Below are the code and all the weights of a small trained network. Each question names an input and a target symbol and asks about switching units off, where a switched-off unit gives its printed mean instead of its output.

import numpy as np


def w(rows, s, z=0):
    codes = np.array(rows[::2]) - 128.0
    scale = np.full(codes.shape[1], s)
    scale[-1] = z or s
    return codes * scale


def f(y):
    return y / 2 * (1 + np.tanh(0.7978845608 * (y + 0.044715 * y**3)))


def softmax(a):
    e = np.exp(a - a.max(-1, keepdims=True))
    return e / e.sum(-1, keepdims=True)


def log_softmax(a):
    a = a - a.max(-1, keepdims=True)
    return a - np.log(np.exp(a).sum(-1, keepdims=True))


def net(x, mask):
    ids = ['ΔΞΣαβγεζηθμτω'.index(c) for c in x.split()]
    T = len(ids)
    res = E[ids] + P[:T]
    u = 0
    for l in range(2):
        q, k, v = (res @ M[l].T for M in (Q, K, V))
        z = softmax(np.where(np.tri(T) > 0, q @ k.T / 4**0.5, -1e9)) @ v
        res = res + np.where(mask[u], z, O[l][:, -1]) @ O[l][:, :-1]
        u += 1
        y = f(res @ A[l][:, :-1].T + A[l][:, -1])
        res = res + np.where(mask[u : u + 16], y, B[l][:, -1]) @ B[l][:, :-1]
        u += 16
    return log_softmax(res[-1] @ U[:, :-1].T + U[:, -1])


Q, K, V, O, A, B = {}, {}, {}, {}, {}, {}
E = w([
[106,177,227,129],'Δ',
[194,80,135,74],'Ξ',
[53,182,155,175],'Σ',
[163,135,254,77],'α',
[119,112,187,116],'β',
[88,121,123,141],'γ',
[86,198,83,157],'ε',
[187,192,69,121],'ζ',
[173,73,66,92],'η',
[187,130,58,115],'θ',
[111,101,69,134],'μ',
[89,152,52,150],'τ',
[190,129,105,83],'ω',
],0.0092)
P = w([
[107,113,117,124],'0',
[193,162,127,247],'1',
[136,136,117,80],'2',
[181,125,123,252],'3',
[76,131,101,78],'4',
[160,184,158,127],'5',
[131,156,108,51],'6',
[226,193,84,222],'7',
[97,130,107,90],'8',
[139,172,168,143],'9',
],0.015)
Q[0] = w([
[198,129,171,254],'L0H0',
[80,125,66,38],'L0H0',
[232,114,144,216],'L0H0',
[238,157,120,203],'L0H0',
],0.0056)
K[0] = w([
[171,154,172,236],'L0H0',
[63,93,109,44],'L0H0',
[170,130,120,187],'L0H0',
[211,190,98,254],'L0H0',
],0.0063)
V[0] = w([
[197,128,135,254],'L0H0',
[156,181,119,145],'L0H0',
[143,136,184,125],'L0H0',
[180,79,138,212],'L0H0',
],0.006)
O[0] = w([
[249,142,127,255,253],'L0H0',
[178,128,127,116,185],'L0H0',
[123,124,73,149,138],'L0H0',
[183,167,112,237,182],'L0H0',
],0.0059,0.0037)
A[0] = w([
[147,143,191,165,120],'L0N0',
[124,162,113,156,126],'L0N1',
[145,161,101,155,3],'L0N2',
[136,8,168,61,150],'L0N3',
[117,120,114,158,96],'L0N4',
[130,105,49,72,148],'L0N5',
[44,127,186,98,90],'L0N6',
[101,131,127,195,159],'L0N7',
[67,160,181,64,160],'L0N8',
[101,152,99,117,132],'L0N9',
[136,149,125,155,114],'L0N10',
[157,142,156,97,215],'L0N11',
[70,66,122,126,168],'L0N12',
[74,106,57,104,144],'L0N13',
[58,75,128,126,165],'L0N14',
[146,21,130,82,167],'L0N15',
],0.013,0.0026)
B[0] = w([
[142,87,13,113,254],'L0N0',
[177,83,119,123,198],'L0N1',
[169,64,148,146,207],'L0N2',
[102,54,254,24,175],'L0N3',
[210,125,156,81,147],'L0N4',
[101,117,23,27,183],'L0N5',
[132,159,223,245,198],'L0N6',
[219,117,118,82,225],'L0N7',
[177,202,178,187,235],'L0N8',
[130,122,73,157,146],'L0N9',
[172,90,110,143,202],'L0N10',
[41,179,99,118,165],'L0N11',
[96,13,129,199,159],'L0N12',
[97,80,21,157,185],'L0N13',
[76,36,137,218,168],'L0N14',
[73,12,232,3,153],'L0N15',
],0.0066,0.0074)
Q[1] = w([
[166,27,229,189],'L1H0',
[150,66,64,116],'L1H0',
[175,254,119,44],'L1H0',
[136,225,108,185],'L1H0',
],0.007)
K[1] = w([
[78,80,209,175],'L1H0',
[52,121,71,98],'L1H0',
[187,186,141,2],'L1H0',
[110,229,125,131],'L1H0',
],0.0072)
V[1] = w([
[120,45,126,72],'L1H0',
[132,41,139,135],'L1H0',
[175,41,179,255],'L1H0',
[146,183,228,85],'L1H0',
],0.009)
O[1] = w([
[94,51,128,29,171],'L1H0',
[66,28,160,84,205],'L1H0',
[75,18,212,227,255],'L1H0',
[243,206,254,85,96],'L1H0',
],0.0078,0.0064)
A[1] = w([
[193,169,118,171,155],'L1N0',
[113,104,193,76,8],'L1N1',
[178,43,172,197,170],'L1N2',
[194,155,137,200,169],'L1N3',
[98,80,33,60,24],'L1N4',
[94,110,91,62,63],'L1N5',
[144,145,60,205,95],'L1N6',
[171,118,11,174,113],'L1N7',
[210,187,238,171,110],'L1N8',
[218,164,86,56,111],'L1N9',
[183,98,2,176,124],'L1N10',
[136,159,45,222,103],'L1N11',
[187,142,72,111,103],'L1N12',
[48,57,47,117,139],'L1N13',
[86,80,208,69,126],'L1N14',
[191,187,60,216,113],'L1N15',
],0.0075,0.011)
B[1] = w([
[128,94,147,144,186],'L1N0',
[140,143,180,193,145],'L1N1',
[100,139,50,86,252],'L1N2',
[122,73,122,142,212],'L1N3',
[224,100,128,254,180],'L1N4',
[153,81,147,164,157],'L1N5',
[75,130,184,117,168],'L1N6',
[105,182,153,123,202],'L1N7',
[187,166,101,147,208],'L1N8',
[197,91,177,60,162],'L1N9',
[93,193,135,114,222],'L1N10',
[73,134,197,129,176],'L1N11',
[167,154,164,90,160],'L1N12',
[176,191,97,70,212],'L1N13',
[124,150,190,92,179],'L1N14',
[91,113,179,147,191],'L1N15',
],0.0098,0.023)
U = w([
[134,101,207,65,85],'Δ',
[140,6,59,154,232],'Ξ',
[27,110,214,84,77],'Σ',
[196,146,56,96,88],'α',
[142,78,109,17,164],'β',
[113,200,8,141,171],'γ',
[25,57,151,215,117],'ε',
[49,76,75,57,205],'ζ',
[190,156,175,253,167],'η',
[219,64,136,156,31],'θ',
[32,224,129,99,161],'μ',
[158,223,142,39,66],'τ',
[124,204,230,95,2],'ω',
],0.0062,0.0075)

Each question gives the input, a string of symbols that net reads in full, and the target symbol t.
The units are the heads (4 rows each of Q, K, V and O) and the neurons (one row each of A and B). Each row of codes is followed by its name. A weight is (code - 128) times the scale printed after its matrix; where a second scale follows, it is the last column's (O, A, B and U).
mask holds one flag per unit, layer by layer, with each layer's heads first. A switched-off unit (its flag False) gives its mean, the last column of its rows in O or B, instead of its output. The means were averaged over made-up inputs and are rounded, as every weight is.
A unit's drop is (log p(t) with every unit on - log p(t) with that unit switched off) / (log p(t) with every unit on - log p(t) with every unit switched off).
The circuit of an input: a set's keep is (log p(t) with only the set's units on - log p(t) with every unit switched off) / (log p(t) with every unit on - log p(t) with every unit switched off). Starting from the 12 units with the biggest drops (on a tie, the unit counted first), units are removed one at a time, each time the one whose removal leaves the highest keep (on an exact tie, the one counted first), for as long as the keep stays at least 0.8.
circuit, biggest first: the units of the circuit, biggest drop first
most important unit: the unit with the biggest drop
top k neurons: the k neurons with the biggest drops, biggest first
top k neurons in layer l: the k neurons of layer l with the biggest drops, biggest first
input α Δ Σ β γ β Ξ η Ξ, target Δ: circuit, biggest first : (L1N14, L0N3, L0N15, L0H0)
input Δ Δ Δ γ Δ Δ β, target Σ: top 2 neurons : (L1N14, L0N3)
input Δ τ μ α η ζ Σ, target ε: most important unit : L0H0
input τ μ Δ Δ Δ Δ Δ β α, target ω: top 4 neurons in layer 0 : (L0N6, L0N3, L0N8, L0N0)
input μ Δ Δ τ τ Δ η, target θ: top 3 neurons : (L1N4, L0N5, L1N5)
input τ Ξ Σ τ τ ζ τ Δ μ ζ, target μ: top 2 neurons : (L0N8, L1N4)
input Σ μ τ τ, target ε: top 2 neurons in layer 1 : (L1N13, L1N3)
input τ Δ Δ α Σ, target ε: top 3 neurons : (L0N6, L0N8, L0N0)
input Δ μ Δ Δ ω τ τ θ, target τ: top 2 neurons in layer 1 : (L1N10, L1N7)
input Δ τ Δ τ Δ β τ ζ η, target θ: top 3 neurons : (L1N4, L0N5, L0N15)
input Δ ζ Ξ μ Ξ, target Δ: top 3 neurons : (L0N3, L1N14, L0N15)
input Σ β ζ β τ ζ, target ω: top 2 neurons in layer 1 : (L1N2, L1N9)
input Σ ε Δ τ Δ, target η: top 3 neurons in layer 0 : (L0N6, L0N8, L0N0)
input Δ τ Δ η α μ Δ Δ, target θ: top 3 neurons : (L0N2, L0N3, L1N9)
input γ β Σ Δ γ Ξ ω, target β: top 3 neurons in layer 0 : (L0N5, L0N3, L0N15)
input Σ τ ζ γ, target ε: circuit, biggest first : (L1H0)
input ω Δ Δ τ, target τ: top 2 neurons in layer 1 : (L1N10, L1N7)
input γ τ Δ Δ, target ζ: top 2 neurons : (L1N2, L1N4)
input Δ β Δ τ θ, target α: top 2 neurons : (L1N13, L0N13)
input γ τ Δ Σ Δ Δ, target η: top neuron : (L0N13)
input Δ Ξ Ξ Ξ ζ, target τ: top 3 neurons : (L0N5, L0N2, L1N9)
input Δ μ τ μ β τ, target μ: top 3 neurons : (L0N6, L0N8, L0N3)
input τ Σ Ξ τ τ Δ Δ ζ, target μ: top 2 neurons : (L0N2, L0N8)
input β Δ Ξ Δ α, target ω: top 3 neurons in layer 0 : (L0N6, L0N8, L0N0)
input τ η γ, target ζ: top 2 neurons in layer 0 : (L0N0, L0N2)
input τ Δ Δ Δ ε, target μ: top 3 neurons in layer 0 : (L0N8, L0N13, L0N6)
input Δ Δ α Ξ μ ω η Δ, target γ: top neuron : (L0N2)
input Δ Δ τ γ η Δ τ ω ω Ξ, target μ: top 2 neurons in layer 0 : (L0N7, L0N3)
